Below are the code and all the weights of a small trained network. Each question names an input and a class and asks about switching units off, where a switched-off unit gives its printed mean instead of its output.

import numpy as np


def w(rows, s, z=0):
    codes = np.array(rows[::2]) - 128.0
    scale = np.full(codes.shape[1], s)
    scale[-1] = z or s
    return codes * scale


def f(y):
    return np.maximum(y, 0)


def log_softmax(a):
    a = a - a.max(-1, keepdims=True)
    return a - np.log(np.exp(a).sum(-1, keepdims=True))


def net(x, mask):
    res = np.array(x, float).reshape(1, 6) / 4 @ E
    y = f(res @ A[0][:, :-1].T + A[0][:, -1])
    res = res + np.where(mask, y, B[0][:, -1]) @ B[0][:, :-1]
    return log_softmax(res[-1] @ U[:, :-1].T + U[:, -1])


A, B = {}, {}
E = w([
[126,126,123],'x0',
[54,223,60],'x1',
[130,133,130],'x2',
[207,100,1],'x3',
[131,129,131],'x4',
[129,129,126],'x5',
],0.0079)
A[0] = w([
[97,233,111,38],'N1',
[90,115,160,3],'N2',
[95,163,249,81],'N3',
[120,127,129,80],'N4',
[170,126,201,135],'N5',
[183,66,202,30],'N6',
],0.015,0.0073)
B[0] = w([
[49,12,121,200],'N1',
[155,67,87,138],'N2',
[193,164,77,254],'N3',
[162,52,129,128],'N4',
[105,125,174,197],'N5',
[1,99,37,194],'N6',
],0.02,0.0089)
U = w([
[51,36,136,17],'0',
[132,91,156,246],'1',
[254,55,9,12],'2',
[119,94,183,232],'3',
],0.0096,0.011)

Each question gives the input, the list of numbers given to net, and the class t.
The units are the neurons (one row each of A and B). Each row of codes is followed by its name. A weight is (code - 128) times the scale printed after its matrix; where a second scale follows, it is the last column's (A, B and U).
mask holds one flag per neuron, in row order. A switched-off neuron (its flag False) gives its mean, the last column of its row in B, instead of its output. The means were averaged over made-up inputs and are rounded, as every weight is.
A unit's drop is (log p(t) with every unit on - log p(t) with that unit switched off) / (log p(t) with every unit on - log p(t) with every unit switched off).
The circuit of an input: a set's keep is (log p(t) with only the set's units on - log p(t) with every unit switched off) / (log p(t) with every unit on - log p(t) with every unit switched off). Starting from all 6 units, units are removed one at a time, each time the one whose removal leaves the highest keep (on an exact tie, the one counted first), for as long as the keep stays at least 0.8.
circuit, biggest first: the units of the circuit, biggest drop first
top k neurons: the k neurons with the biggest drops, biggest first
drop of u: that unit's drop, to one decimal
input [3,-7,7,-3,-4,-6], class 0: top 2 neurons : (N6, N5)
input [-7,4,-3,-8,6,-7], class 2: circuit, biggest first : (N3)
input [2,6,-7,6,-3,0], class 3: top 3 neurons : (N3, N6, N2)
input [-6,-6,-7,6,1,8], class 3: top 2 neurons : (N3, N1)
input [0,-6,2,2,2,-6], class 0: top 2 neurons : (N6, N3)
input [-2,-6,0,5,6,2], class 0: top 2 neurons : (N3, N6)
input [3,6,4,1,-8,6], class 0: top 2 neurons : (N1, N3)
input [-4,3,5,4,1,1], class 3: top 3 neurons : (N3, N6, N2)
input [-2,4,-1,-6,-4,-7], class 2: top 2 neurons : (N3, N5)
input [-6,-1,-4,6,-3,0], class 1: top 2 neurons : (N3, N2)
input [-5,6,-3,2,-8,-6], class 0: top 2 neurons : (N1, N3)
input [0,-8,-5,-6,-8,-5], class 0: top 2 neurons : (N6, N5)
input [4,-1,6,4,7,4], class 3: drop of N6 : 0.1
input [-6,-8,-2,-5,-4,3], class 0: circuit, biggest first : (N6)
input [0,4,1,-7,0,1], class 2: drop of N3 : 1.0
input [-4,-1,2,-8,8,-7], class 2: drop of N6 : 0.0
